In the rows, zero is written as 128.
Each row has a class, written after it.
[ 79 127 143 157 124 136 163 128 144 187 135 133  84  95 144 120 120 129
 190 130 103  89 111 204 206  86 142 118  80 125  91 100 157 144  87 106
  89]
R
[117 135 172  97  77 171  93 141 125 135 123 138 162 166 197  60 107 126
  85 140 114 144 143 151 178 129 100 117 146 101 117 109 118  95 118 127
 137]
X
[ 66  93  77  86 116 114 105  82 140  88  89 118 140 140 111  93 104 157
 109  91 113 151  77  67 127 130 137 159  93 149 117 106 171 156 162 132
  89]
F
[137 147 150 142 135 141 138 109 113 148 113 147 129 116 120 194 122 131
 134 131 126 126 107 114 125 130 167  93 137 127 133 145 133 137 161 116
 127]
Z
[168 122 146 128 118 147 158 151 130 150 144 160 196 151 138 177 124  67
 100 112  91 128 149 104 174 129 136 122 187 139 123  74 139 137 161 138
 133]
H
[124  67 153 139 103  90  78 122 114 174 110 158 108 151  63 102 124 188
 135 145  87 148 195 159 155 112 109 106  95 112 120  86 131 147 152 117
 157]
U
[177  97 107 101 110 107  95 101 158  85 147 122 139 125 141 132 106 112
 157 140 130 125  70  81 166  75 139 124 146 173 103 149 176 152 159 110
 156]
Q
[175 103 134  98 126 131 106 100 154 121 101 115 125 128 144 114 137 125
 109  93 151 139  83 126  78  44 145 128 159  99 167 155 148 148 130 133
  90]
G
[138 143 131 177 103 130 143 123 120 144 145 129 135 139  91 104 165 115
 105  46 115 103 202 124 141 130 150 142 108 118 130 139 109 188 155 116
 134]
F
[ 53 169 121 164 148 123 104 135 160 126 165 141 105 134 164 135 129 126
 134 129 116 108 141 142 128 144 149 165 128 122 135 168 143 127 120  83
 131]
H
[110 128 121 186 122 116  91 157 116 154 105 158 114 104 130 178 108 162
 188 135 148 130  94 149 127  99 157 136 134 106  59 122 137 154 140 114
 131]
R
[203 178 131 193 155 120 100 155 164 106 118 117 110  81 150 179 107 167
 147 139 112  98  98 109 112 128 140 159 165 118 140 142 121 170 138 155
 127]
N
[187 150 132 179  97 131 129 151 135 119 118 163 101 135 176 157  88 123
  92 103 165 145 168  75 128  94 121 114 173  73 112 166 119 151  98 153
 158]
G
[101 210 124 149 142 118 101 152 159 126 138 155 167 117 151 169 122 114
 145 125 108 175  90 120 152 138 130 193 143 128 143 111 135 153 133 129
 111]
Q
[ 62  74 138 117 113 107 178  91 139 100 145 130 119 204  91 149 121  86
 105  82  68 155 180  84 132 143 134 171  88 141 107 120 146 155 124  85
 105]
H
[ 40 181 147 159 141 142 125 120  99 169 119 113 113  95  66 111 133 160
 109 139 130 110 129 150 102 149 152 121  82 130 123 117 139 139 144  90
 150]
G
[ 99 117 115 150 112 119 117  89 165  93 169  98  89 115 130  84 105 137
 131  98  57 102  67  95 174 133 130 146 108 139 112 148 145 149 123 125
 134]
X
[ 58 108 129 108  93 162 143 148 133 108 149 139 165 112 159  97 115 138
  97 126 113 129 103 120 118 127 141 131 124 135 102 131 127  64 119 152
 126]
Z
[116 152 132 179 144  89 125 137 163 125 167 152 130 177 122 153 125 132
  99 125 110 135  58 134 104 122 138 112 123 137 174 161 133 120 172  74
 124]
L
[129 184 133 150 135 169 164 118 134 120 145 140 132 126 166 152 140  64
 110 109 134  97 137 112 148  96 135 120 101 145 170 146 137 158 152 114
 114]
Z
[140 176 174  89 113 142 115 119 134 108 140 102 165 208 113  88 162 129
 141 101 165 119 197 143 117 135 151 135 179 131 124 151 101 120 182 108
 150]
G
[ 61 181 165 159 120 132 145  99 140 133 119 117 133 125 157 176 105 144
 120 140  81  70 113  95  99  93 158  92  80 159 138  90 155 122 133  93
 117]
H
[135 203 150 130 125 141 130  91 140 117 117  90 137 150 147 128 137 110
 149  89 155  82 133 127 146 141 161 125 140 138 128 168 110 179 164 129
 141]
G
[104 221 151  75 103 171 152  88 133 176 184 114 138 118 184 147 139  90
 200  92 114  49 152 181 136 118 154 162 123 142 147 154 129 120 106 124
 111]
U
[162  95 159 164 120  88 129 128 150 174 152 129 171 141 132 152 136 140
 166 134  74 176  81 160 178 154 145 136 148 124 137 150 131 153 157  96
 122]
N
[169  75 163 105 105 140 103 155 149 172 156 171 129 149  71 104 126  97
  51  98  99 162 186 211 176 172 151 168 188  84 125 158 111 164 138  82
 134]
Q
[152  86 122 159 139  99 131 158 147  79 153 117 155 132  77  84 155 100
  36 103 131 120 157 111 117 144 133 139 147 149 160 202 133 171 150 102
 161]
Q
[115  66 141  89 120 142 159 131 126 107 144 117 153 120 118 163 109 115
 173 127 109  94 140 121 122 140 151 155 202 140 100 121 138  80 132 105
 102]
A
[140 225 120 196 122  94 110 157 135 108 110 162 191 163 144 222  82 166
 167 109  96 145  59  65  86  95 114 138 139 140 119  99 159 180 185 157
 129]
X
[ 90 155 136 105 126 134 129 113  99 144  71 107 148 107 130 166 121  79
  37 146 122 110  46 142 127 122 117 122  90 154 132 137 138 173 124 156
 141]
L
[ 96  66 142 116  84 158 146 133 116 105 154 165 183 137 148 171 110  73
 116  90  97 188 150 117 196 155 171 188 129 108  96 137 125 108 122 144
 153]
U
[110 187 159 103 124 176 157 121 134 136 125 134 141 120 143 153 123 125
  77 139 121  91  97 137 149  96 173  87 108 163 153 115 144 115 165 144
 122]
Z
[152 101 134  98  92 108 126 127 125 171 102 183 168 105 122 195 112  84
  98 120  80 146  74 190 219  82 144 106 187 108  87 125 148 134 107 163
 143]
U
[168 157 124 128 129 130 135 163 122  99  53 149 227 102 140 158 110 130
  96 121 140 121 114 153 124 144  93  73 168 114 123 111 116 109 112 159
 110]
F
[132 168 165 158 125 146 104 137 124 144 168 114 126  79 146 156 130  99
 141 157  82 120 145 172 175 124 100 140 126 107 131 154 105 110  85  98
 164]
X
[116  93 173 112  98 143 111 137  95 139 117 124 170 128 140 157 142 123
 134 144 109 165 162 130 208  97 160 167 167 135 130 131 117 142 154  57
 102]
Z
[166 160 125 129 114 101 121  78 118 130 103  97 101 189  85 113 109 161
 170 109 137 105 129  75  89 118  92 135 145 141  89 107 137 190 154  85
 105]
G
[104 102 181 160 168 113 149 150 136 159 134 122 172 130 110 179 170 114
  94 163 102 141  74 220 191 120 184 137 171 137 149 161 159 108 149  85
 123]
A
[102 205 164 241 109 105 178 109 121 170 136 107 122 119 165  99 173 136
 138  98 127 132  91 117 107  90 111  90  79  98 115 154 128 136  46 133
 137]
G
[ 90 146 159 212 124 117 133 171 165 120 141 116 140 128 165 153 101 173
  87 104 123 138 123 168 126 159 175 170 127  88 111 220 106 132 109 148
 154]
G
[155 157 166  90  86 152 145 100 145 151 154 139 147 134 143 174 137  87
 120  97 107 163  98 125 141  88 148 115 129 135 187 114 125 155 117  83
  87]
R
[148 175 155 151 105 131 143 108 117 138 138 142 104 153 115 159 136 110
 112 109 119 115  93  98 122  79 143 107 117 138 137 110 132 152 138  96
 127]
L
[173 170 156 200 125 143 130  80 128 118 115 122 122 133 186 185 112 127
 183 137 115 124  94  45 140 104 123 103 104 133 141 112 130 157 148  92
 105]
Z
[107 102 133 118 139 146 140 104 157  78 121 104 114 147 143 125 121  80
 117 141  87 145  86 117 186  82 138 211  97 145 108  96 168 147 141  94
  84]
N
[132 100 139  97 109 144 133 131 130  92 138 137 201 180 123 123 117 142
 199 112 103 160  88 131  65  87 103 117  77 138 108  51 127  67 168 141
  99]
X
[187 178 120 140 116  67 102 130 147 162  73 162 145 183 124 194  89 169
 125 105 142 157  40 147 135 128 141 106 231  96  69 162 129 183 156 165
 128]
G
[133 164 149 204 125 102 144 132 129 140 171 130 125 138 127 148 128 173
 177 149 106 151  76 108  76 152 130 151 160 111  83 156 149  89  92  64
 126]
N
[130 164 137 164 100  82 148 136 132 146 104 149 134 143 145 148 116 121
 110 112 114 129 148  98 113  98  97  97 120 117 111 114 107 147  99 145
 121]
Q
[148 126 102  96 122  99  97 117 181  93 109 108 153 109 148 158 105 165
 124  97 100  84  87 118 110  69 154 129 169 138 140 133 122 109 159 160
  91]
F
[102  93 143 166 115  83 112 137 140 151 148 124 125 152  93  92 144 135
  74 134  59 149 186 101 166 157  83 147 138 127 107 113 131 156 102 138
 172]
H
[102  85 146  80 118 131 112  93 118 163 122 109 149 137 148  96 137 134
 187 145 137  98 138 161 223 157 176  85 111 175 108 150 173 171 171 107
 166]
H
[103 136 152 142 107 132 112 117 124 188 129 144 159 104 178 143 143 117
 125 124 114 128 114 136 172 107 162  96 144 125 175 159 128 153 165 105
 121]
Z
[158  93 128 141  82 117 144 144 164 161 166 170 150 134 132 101 129  81
  62  61  83 146 123 123 109  90 122 141 160  95 144 126 126 149 113 134
 103]
Q
[190 159 150 103  96 176 105 126 144 111 156 135 169 119 131 182 117 107
 205 110  90 108 123 150 137 100 127 175 179 133  97  91  95 127 151 105
  99]
Z
[ 98 111 129 111 117 140 121  93 154 110 119 141 107 125 128 117 148 106
 175  90 129 161  97 134 163  89 159 111  59 132 151 104 135 169 140 120
  97]
R
[ 92 181 138 110  74 145 130 104 112 146 149 125 144  82 190  99 156 125
 225 120 143 109  96 135  93  82 141  97 101 136 127 135 126 103  93  87
 114]
N
[133 140 127 122  83 138 165 141 131 145 135 151 139 127 151 104 150  91
 104  90 114 125 102 136 109  62 131 128 133 113 106 102 121 122 104 158
 104]
N
[123 118  94  95 133 109 104  89 128 143 112 107  97 118 162 118 130 154
 168 122 151  69  89  76 111  79 167 114 150 166 128 157 194 180 148 126
 117]
H
[105 154 147  62  80 129 107  88 132 132 134 119 168 142 116  87 143 142
 223  88 139 103 153 103 124 172 146  80 168 159 126 130 133 156 161 128
 145]
R
[117  53 125 126 145  86 130  71 159 113 149  61  75  99 119  75 125 140
 142 135 100  76 156  55 136 131 136 109  93 163 164 164 144 138 135 110
 134]
Q
[177 126 117 173 131  87 112 161 183 104 116 160 115 154 119 198  83 153
  97 124 110 123  75 121 122  81 136 121 178 119  86 129 142 150 153 169
 132]
R
[194  55 123 132 152 103 136 132 134 152 143 160 117 171  87 127 126 144
 110 157 137 216  76 107 168 111 143 114 102 139 125  90 163 123 170 109
 120]
Q
[175 114 121 102  99 107 150 123 151 126 136 122 124 148 171 136 110 132
 168  99 127 104 104 140 114 117 141 141 180 121 107 176 115 136 116 114
  83]
N
[159 123 120  86 128 112 125 165 114 144  65 124 148 123 146 183  88 139
  85 161 141 113  23 196 223 124 147 130 166 157  82 143 125 166 138 165
 118]
L
[160 175 138  73  75 185 143 109 119 157 146 119 129  88 186 139 121 111
 166  97 138  88 108 106 109 110 172 142 149 136 118 128 124 144 122 160
 120]
N
[105 193 167 106  95 150 121 163  84 159  94 153 164 157  77 133 148 147
 144 156 132 113 158 191 106  57 140 128 101 151  68  36 134 133 182 106
 134]
N
[119 146 179 200 110 120 120 116  93 138  89 122 158 113 125 121 140 151
 124 144  87 134  92  96 169  94 126  48  93 129 128  73 130 134 140 108
 145]
X
[133 130 154 183 108 133 108 151 116 107 102 163 189 149 134 145 134 138
  98 114 114 163  92 142 147 129 148 138 136 103  88 103 115 113 134 151
 147]
U
[104  90 146 128 146 153 126 152 172  84 123 124 161 117 133 105 142  78
  48 103  94 101 175 165 175 129 143 155 143 124 177 169 116 150 166 150
 122]
Z
[ 85 100 126 122 111 102 111 111 164 110 173 138 100 146  88  99 135 159
 240  99 113 124 157 118 129 106 150 127 128 139 106 121 151 127 150  89
 125]
R
[185 118 106 163 159 134 101 132 129 107  94 143  81  66 150 204  93 149
 166 169 146 149  71 135 166 120 120 131 112 113 107 164 129 159 100 130
 121]
Z
[160 119 165 124  81 127 118 155 111 137 112 133 169 152  94 131 140 169
  48 123  85 150 115 138 130  47 128 165 128 140 108  79 150 142 116 165
 135]
U
[167 146 150 130 139 144 123 167 149 176 158 164 145 130 139 120 135 153
  99 122 165 109 135 160  73 115 186  91 156 113 163 154 141  98 172 151
 147]
Q
[163 129 116 159 144 129 170 108 159  74  81 120 121 101 139 178 111 111
 124  74 110 103  27  93 110 108 186 151 134 126 109 151 163 193 131 179
  89]
N
[149 166 139 134 106 120  98 117 128 184 132 155 139 121 144 175 133 124
 149 131 100 184  89  98 123 114 139 136 133 112 143  87 116 151 162 151
 134]
N
[155 130 161 114  92 124 127 115 109 178 165 130 158 194 107 130 164  92
  62 112  93 178  74  95 143 101 130 149 155 142 152  79 105 131 171  97
 114]
L
